Below is a small trained network, with its code and all its weights. Each question gives an input and a class and asks what happens when units are switched off, that is, made to give their printed mean instead of their output.

import numpy as np


def w(rows, s, z=0):
    codes = np.array(rows[::2]) - 128.0
    scale = np.full(codes.shape[1], s)
    scale[-1] = z or s
    return codes * scale


def norm(h):
    return h / np.sqrt((h * h).mean(-1, keepdims=True) + 1e-5)


def f(y):
    return np.maximum(y, 0)


def log_softmax(a):
    a = a - a.max(-1, keepdims=True)
    return a - np.log(np.exp(a).sum(-1, keepdims=True))


def net(x, mask):
    res = np.array(x, float).reshape(1, 5) / 4 @ E
    u = 0
    for l in range(2):
        y = f(norm(res) @ A[l][:, :-1].T + A[l][:, -1])
        res = res + np.where(mask[u : u + 15], y, B[l][:, -1]) @ B[l][:, :-1]
        u += 15
    return log_softmax(norm(res)[-1] @ U[:, :-1].T + U[:, -1])


A, B = {}, {}
E = w([
[124,196,71],'x0',
[47,152,106],'x1',
[92,206,254],'x2',
[90,40,144],'x3',
[85,119,106],'x4',
],0.0052)
A[0] = w([
[164,72,59,23],'0.n0',
[74,193,104,82],'0.n1',
[117,68,99,145],'0.n2',
[180,100,94,15],'0.n3',
[98,80,164,168],'0.n4',
[150,139,88,20],'0.n5',
[103,180,19,57],'0.n6',
[122,231,123,164],'0.n7',
[33,112,190,141],'0.n8',
[159,117,186,5],'0.n9',
[192,73,102,52],'0.n10',
[95,13,254,123],'0.n11',
[151,237,129,6],'0.n12',
[41,142,150,108],'0.n13',
[166,219,116,47],'0.n14',
],0.0081,0.0012)
B[0] = w([
[153,117,45,197],'0.n0',
[28,189,253,180],'0.n1',
[116,192,141,185],'0.n2',
[165,141,34,165],'0.n3',
[129,56,97,180],'0.n4',
[196,138,180,151],'0.n5',
[154,127,186,210],'0.n6',
[12,94,122,200],'0.n7',
[125,102,9,211],'0.n8',
[197,163,188,161],'0.n9',
[146,186,48,183],'0.n10',
[164,96,148,254],'0.n11',
[47,102,88,186],'0.n12',
[142,150,47,186],'0.n13',
[27,95,127,180],'0.n14',
],0.0039,0.005)
A[1] = w([
[114,152,73,50],'1.n0',
[208,180,162,74],'1.n1',
[70,159,209,126],'1.n2',
[32,243,128,190],'1.n3',
[187,233,190,235],'1.n4',
[79,241,218,188],'1.n5',
[220,113,41,163],'1.n6',
[127,83,67,149],'1.n7',
[97,61,236,132],'1.n8',
[171,174,158,139],'1.n9',
[105,236,105,194],'1.n10',
[120,2,127,250],'1.n11',
[91,84,119,252],'1.n12',
[72,107,106,230],'1.n13',
[98,68,105,110],'1.n14',
],0.0081,0.0024)
B[1] = w([
[189,114,169,160],'1.n0',
[84,87,124,150],'1.n1',
[152,116,134,197],'1.n2',
[77,49,68,254],'1.n3',
[90,29,99,181],'1.n4',
[119,60,96,231],'1.n5',
[83,135,113,237],'1.n6',
[82,126,110,205],'1.n7',
[162,167,231,189],'1.n8',
[162,2,56,147],'1.n9',
[71,32,194,208],'1.n10',
[156,191,198,233],'1.n11',
[133,150,192,209],'1.n12',
[107,137,171,214],'1.n13',
[54,135,130,172],'1.n14',
],0.0071,0.0055)
U = w([
[191,85,185,107],'0',
[135,199,133,125],'1',
[6,73,114,168],'2',
[216,174,10,136],'3',
[179,236,113,2],'4',
[135,183,228,105],'5',
],0.014,0.016)

Each question gives the input, the list of numbers given to net, and the class t.
The units are the neurons (one row each of A and B). Each row of codes is followed by its name. A weight is (code - 128) times the scale printed after its matrix; where a second scale follows, it is the last column's (A, B and U).
mask holds one flag per neuron, layer by layer. A switched-off neuron (its flag False) gives its mean, the last column of its row in B, instead of its output. The means were averaged over made-up inputs and are rounded, as every weight is.
A unit's drop is (log p(t) with every unit on - log p(t) with that unit switched off) / (log p(t) with every unit on - log p(t) with every unit switched off).
The circuit of an input: a set's keep is (log p(t) with only the set's units on - log p(t) with every unit switched off) / (log p(t) with every unit on - log p(t) with every unit switched off). Starting from the 12 units with the biggest drops (on a tie, the unit counted first), units are removed one at a time, each time the one whose removal leaves the highest keep (on an exact tie, the one counted first), for as long as the keep stays at least 0.8.
units of the circuit, in order: the units of the circuit, biggest drop first
unit that matters most: the unit with the biggest drop
k most important neurons: the k neurons with the biggest drops, biggest first
k most important neurons of layer l: the k neurons of layer l with the biggest drops, biggest first
drop when u is switched off: that unit's drop, to one decimal
input [-2,-4,8,7,-2], class 5: units of the circuit, in order	1.n8
input [-6,4,-2,7,4], class 5: units of the circuit, in order	1.n11, 1.n3, 1.n12, 1.n8
input [-7,1,0,6,7], class 5: 2 most important neurons	1.n11, 1.n3
input [-4,-6,7,-3,6], class 0: 3 most important neurons of layer 1	1.n8, 1.n3, 1.n6
input [-2,-1,-8,-2,6], class 3: 2 most important neurons	1.n10, 1.n3
input [-4,-4,-8,3,-3], class 3: 2 most important neurons	1.n10, 1.n3
input [-4,0,0,-3,-3], class 0: 2 most important neurons of layer 0	0.n8, 0.n13
input [-4,-5,0,-1,5], class 0: 2 most important neurons of layer 0	0.n7, 0.n9
input [-3,-6,5,-4,-6], class 2: 4 most important neurons	1.n4, 1.n1, 1.n11, 1.n5
input [-7,2,2,4,7], class 5: 2 most important neurons of layer 1	1.n11, 1.n3
input [-4,-6,1,6,2], class 5: drop when 1.n11 is switched off	0.1
input [-5,-4,1,-4,3], class 0: drop when 1.n11 is switched off	-0.1
input [-5,-2,8,3,7], class 0: drop when 1.n3 is switched off	-0.1
input [-2,-8,5,7,6], class 0: unit that matters most	0.n11
